Below is a small trained network, with its code and all its weights. Each question gives an input and a class and asks what happens when units are switched off, that is, made to give their printed mean instead of their output.

import numpy as np


def w(rows, s, z=0):
    codes = np.array(rows[::2]) - 128.0
    scale = np.full(codes.shape[1], s)
    scale[-1] = z or s
    return codes * scale


def f(y):
    return y / 2 * (1 + np.tanh(0.7978845608 * (y + 0.044715 * y**3)))


def log_softmax(a):
    a = a - a.max(-1, keepdims=True)
    return a - np.log(np.exp(a).sum(-1, keepdims=True))


def net(x, mask):
    res = np.array(x, float).reshape(1, 8) / 4 @ E
    y = f(res @ A[0][:, :-1].T + A[0][:, -1])
    res = res + np.where(mask, y, B[0][:, -1]) @ B[0][:, :-1]
    return log_softmax(res[-1] @ U[:, :-1].T + U[:, -1])


A, B = {}, {}
E = w([
[96,200,140,62,106,171,177,188,102,116,158],'x0',
[222,107,193,138,238,152,179,143,129,146,87],'x1',
[126,141,208,143,141,159,142,48,38,145,196],'x2',
[138,171,83,118,71,132,185,125,55,59,100],'x3',
[113,182,120,192,84,107,161,98,139,86,171],'x4',
[44,95,43,165,166,84,178,120,119,174,127],'x5',
[147,77,120,102,106,156,71,142,39,157,98],'x6',
[145,192,114,69,254,70,71,108,102,121,124],'x7',
],0.0093)
A[0] = w([
[180,59,188,187,166,145,84,83,158,208,133,206],'neuron 1',
[155,101,1,164,127,65,113,123,86,162,128,220],'neuron 2',
[129,198,95,197,88,161,188,156,170,72,99,226],'neuron 3',
[190,104,161,120,90,148,29,110,233,221,133,223],'neuron 4',
[95,108,167,122,199,132,180,26,68,144,172,197],'neuron 5',
[184,131,84,151,115,187,149,136,104,156,157,164],'neuron 6',
[171,120,193,168,175,66,102,69,114,192,112,223],'neuron 7',
[76,135,135,151,104,175,196,158,160,95,168,152],'neuron 8',
[165,173,133,152,205,139,154,100,55,96,146,246],'neuron 9',
[137,203,198,9,72,169,162,161,118,98,140,222],'neuron 10',
[199,148,68,162,128,29,188,132,177,75,77,156],'neuron 11',
[149,122,159,114,173,151,225,58,88,154,184,252],'neuron 12',
[56,126,128,97,88,172,123,140,163,108,198,196],'neuron 13',
[127,168,119,207,168,112,196,152,188,60,104,188],'neuron 14',
[121,152,136,100,56,106,106,158,48,107,130,122],'neuron 15',
[41,85,23,105,103,31,42,166,116,157,37,184],'neuron 16',
[187,169,122,66,145,167,66,162,112,92,119,226],'neuron 17',
[73,115,95,105,59,173,180,130,165,139,166,185],'neuron 18',
[128,174,184,44,162,164,104,128,42,77,100,197],'neuron 19',
[117,92,136,183,155,128,92,108,142,155,76,198],'neuron 20',
],0.0079,0.0028)
B[0] = w([
[85,24,168,34,164,173,138,73,119,132,196,239],'neuron 1',
[199,102,93,186,198,92,94,141,106,185,120,200],'neuron 2',
[176,170,68,120,44,91,189,106,158,100,204,214],'neuron 3',
[89,48,225,51,104,165,148,185,165,164,212,237],'neuron 4',
[92,88,125,184,173,112,166,62,31,131,7,212],'neuron 5',
[106,152,169,157,87,132,154,125,86,111,106,153],'neuron 6',
[68,63,95,99,155,192,109,64,172,147,94,219],'neuron 7',
[119,186,69,202,115,163,179,84,205,95,174,186],'neuron 8',
[125,107,147,112,150,106,95,62,63,62,59,208],'neuron 9',
[39,194,180,131,110,127,137,202,124,2,140,228],'neuron 10',
[149,115,6,69,140,94,201,167,184,156,97,204],'neuron 11',
[98,203,143,177,136,135,146,30,73,105,75,211],'neuron 12',
[121,109,149,158,128,147,143,168,100,124,155,191],'neuron 13',
[142,159,62,104,137,83,194,77,137,148,131,198],'neuron 14',
[134,112,179,163,159,113,153,158,177,110,146,180],'neuron 15',
[112,114,107,166,118,24,51,227,85,205,198,247],'neuron 16',
[155,96,221,38,168,115,109,224,138,82,96,205],'neuron 17',
[150,218,131,208,101,176,89,130,137,132,186,202],'neuron 18',
[194,188,216,130,244,110,92,149,109,15,89,220],'neuron 19',
[157,40,149,98,148,136,133,105,158,221,125,181],'neuron 20',
],0.0064,0.011)
U = w([
[173,198,180,52,173,156,98,202,65,29,86,164],'0',
[114,62,188,45,143,218,163,114,134,182,180,36],'1',
[103,171,121,230,20,254,193,140,117,99,209,3],'2',
[199,149,68,90,113,112,234,119,135,137,141,134],'3',
[131,115,112,162,173,165,111,8,11,100,37,158],'4',
[148,114,108,173,136,85,71,230,76,213,145,240],'5',
],0.0076,0.00053)

Each question gives the input, the list of numbers given to net, and the class t.
The units are the neurons (one row each of A and B). Each row of codes is followed by its name. A weight is (code - 128) times the scale printed after its matrix; where a second scale follows, it is the last column's (A, B and U).
mask holds one flag per neuron, in row order. A switched-off neuron (its flag False) gives its mean, the last column of its row in B, instead of its output. The means were averaged over made-up inputs and are rounded, as every weight is.
A unit's drop is (log p(t) with every unit on - log p(t) with that unit switched off) / (log p(t) with every unit on - log p(t) with every unit switched off).
The circuit of an input: a set's keep is (log p(t) with only the set's units on - log p(t) with every unit switched off) / (log p(t) with every unit on - log p(t) with every unit switched off). Starting from the 12 units with the biggest drops (on a tie, the unit counted first), units are removed one at a time, each time the one whose removal leaves the highest keep (on an exact tie, the one counted first), for as long as the keep stays at least 0.8.
circuit, biggest first: the units of the circuit, biggest drop first
top k neurons: the k neurons with the biggest drops, biggest first
drop when u is switched off: that unit's drop, to one decimal
input [-5,0,-1,8,-1,7,1,-5], class 5: circuit, biggest first : (neuron 16)
input [1,8,7,7,4,-8,-8,-4], class 4: top 3 neurons : (neuron 12; neuron 9; neuron 5)
input [-4,1,5,-4,-1,-8,-4,8], class 1: top 2 neurons : (neuron 4; neuron 1)
input [-8,7,-3,-4,3,5,8,4], class 1: top 2 neurons : (neuron 1; neuron 7)
input [1,4,-2,5,2,1,-6,6], class 3: top 3 neurons : (neuron 11; neuron 14; neuron 3)
input [7,8,-7,0,-2,6,6,1], class 5: circuit, biggest first : (neuron 16; neuron 10)
input [1,-2,0,7,-6,5,-7,8], class 4: top 3 neurons : (neuron 9; neuron 4; neuron 10)
input [-5,6,6,3,-3,-4,-4,-8], class 4: top 2 neurons : (neuron 12; neuron 5)
input [-2,-6,-1,-2,8,2,4,-2], class 5: top 3 neurons : (neuron 16; neuron 2; neuron 10)
input [-7,5,8,-3,-5,-6,-5,4], class 4: top 2 neurons : (neuron 5; neuron 12)
input [-6,-5,-7,-1,-5,-7,-8,3], class 5: top 2 neurons : (neuron 16; neuron 1)
input [5,1,-8,6,1,-2,-5,-3], class 2: top 2 neurons : (neuron 10; neuron 18)
input [3,3,-8,5,-4,3,-4,3], class 3: top 2 neurons : (neuron 11; neuron 14)
input [8,0,8,-8,6,6,8,-3], class 4: circuit, biggest first : (neuron 5)
input [-1,-4,7,-2,2,3,7,-5], class 4: drop when neuron 7 is switched off : -0.1
input [2,0,7,-3,-1,3,-2,1], class 4: drop when neuron 13 is switched off : 0.0
input [3,-5,-1,0,-3,1,-6,3], class 2: drop when neuron 9 is switched off : 0.1
